Below is a small trained network, with its code and all its weights. Each question gives an input and a class and asks what happens when units are switched off, that is, made to give their printed mean instead of their output.

import numpy as np


def w(rows, s, z=0):
    codes = np.array(rows[::2]) - 128.0
    scale = np.full(codes.shape[1], s)
    scale[-1] = z or s
    return codes * scale


def norm(h):
    return h / np.sqrt((h * h).mean(-1, keepdims=True) + 1e-5)


def f(y):
    return y / 2 * (1 + np.tanh(0.7978845608 * (y + 0.044715 * y**3)))


def log_softmax(a):
    a = a - a.max(-1, keepdims=True)
    return a - np.log(np.exp(a).sum(-1, keepdims=True))


def net(x, mask):
    res = np.array(x, float).reshape(1, 3) / 4 @ E
    u = 0
    for l in range(3):
        y = f(norm(res) @ A[l][:, :-1].T + A[l][:, -1])
        res = res + np.where(mask[u : u + 6], y, B[l][:, -1]) @ B[l][:, :-1]
        u += 6
    return log_softmax(norm(res)[-1] @ U[:, :-1].T + U[:, -1])


A, B = {}, {}
E = w([
[83,126,170,92,185],'x0',
[151,1,141,130,116],'x1',
[168,98,99,39,68],'x2',
],0.009)
A[0] = w([
[159,126,111,94,137,250],'0.n0',
[19,115,116,179,2,56],'0.n1',
[69,135,168,169,100,27],'0.n2',
[127,58,251,118,102,3],'0.n3',
[131,52,113,229,165,56],'0.n4',
[242,47,62,129,79,23],'0.n5',
],0.0057,0.0024)
B[0] = w([
[36,96,175,51,80,224],'0.n0',
[206,93,161,15,247,108],'0.n1',
[104,91,89,115,254,110],'0.n2',
[113,124,146,169,67,156],'0.n3',
[91,119,172,16,114,213],'0.n4',
[165,140,43,195,98,253],'0.n5',
],0.0056,0.0021)
A[1] = w([
[209,53,50,103,84,94],'1.n0',
[85,180,123,146,204,62],'1.n1',
[148,105,118,134,109,97],'1.n2',
[167,107,155,179,138,86],'1.n3',
[109,173,176,184,170,4],'1.n4',
[147,123,89,182,249,152],'1.n5',
],0.012,0.0036)
B[1] = w([
[254,228,146,175,224,255],'1.n0',
[254,117,156,186,230,217],'1.n1',
[106,158,123,157,144,140],'1.n2',
[87,122,102,67,155,140],'1.n3',
[157,176,122,109,116,196],'1.n4',
[130,138,72,84,103,202],'1.n5',
],0.0088,0.0069)
A[2] = w([
[178,153,197,84,126,252],'2.n0',
[178,123,140,94,164,202],'2.n1',
[220,111,158,166,72,157],'2.n2',
[104,48,150,139,166,199],'2.n3',
[165,163,164,135,249,158],'2.n4',
[111,114,95,163,119,113],'2.n5',
],0.012,0.0019)
B[2] = w([
[51,117,2,150,134,186],'2.n0',
[129,137,10,119,128,184],'2.n1',
[187,167,66,248,141,172],'2.n2',
[208,168,170,182,85,148],'2.n3',
[233,162,81,197,156,255],'2.n4',
[79,57,104,110,59,121],'2.n5',
],0.0062,0.014)
U = w([
[23,135,68,57,69,91],'0',
[196,175,62,239,157,252],'1',
[109,67,246,172,96,9],'2',
],0.012,0.0026)

Each question gives the input, the list of numbers given to net, and the class t.
The units are the neurons (one row each of A and B). Each row of codes is followed by its name. A weight is (code - 128) times the scale printed after its matrix; where a second scale follows, it is the last column's (A, B and U).
mask holds one flag per neuron, layer by layer. A switched-off neuron (its flag False) gives its mean, the last column of its row in B, instead of its output. The means were averaged over made-up inputs and are rounded, as every weight is.
A unit's drop is (log p(t) with every unit on - log p(t) with that unit switched off) / (log p(t) with every unit on - log p(t) with every unit switched off).
The circuit of an input: a set's keep is (log p(t) with only the set's units on - log p(t) with every unit switched off) / (log p(t) with every unit on - log p(t) with every unit switched off). Starting from the 12 units with the biggest drops (on a tie, the unit counted first), units are removed one at a time, each time the one whose removal leaves the highest keep (on an exact tie, the one counted first), for as long as the keep stays at least 0.8.
units of the circuit, in order: the units of the circuit, biggest drop first
most important unit: the unit with the biggest drop
k most important neurons: the k neurons with the biggest drops, biggest first
k most important neurons of layer l: the k neurons of layer l with the biggest drops, biggest first
drop when u is switched off: that unit's drop, to one decimal
input [7,5,2], class 2: 3 most important neurons : (1.n0, 1.n1, 2.n4)
input [1,-5,8], class 0: 2 most important neurons : (1.n1, 2.n4)
input [-2,-4,4], class 0: most important unit : 1.n1
input [-1,-5,3], class 0: units of the circuit, in order : (1.n0, 2.n4, 1.n1)
input [-1,-4,2], class 0: units of the circuit, in order : (1.n0, 1.n1, 2.n4)
input [1,0,1], class 0: 3 most important neurons : (1.n1, 1.n0, 2.n4)
input [1,-4,5], class 0: drop when 1.n1 is switched off : 0.1
input [6,5,-2], class 2: drop when 2.n1 is switched off : 0.0
input [7,6,1], class 2: drop when 2.n4 is switched off : 0.1
input [6,7,-2], class 2: drop when 1.n0 is switched off : 0.6
input [8,8,-7], class 2: 2 most important neurons of layer 1 : (1.n0, 1.n1)
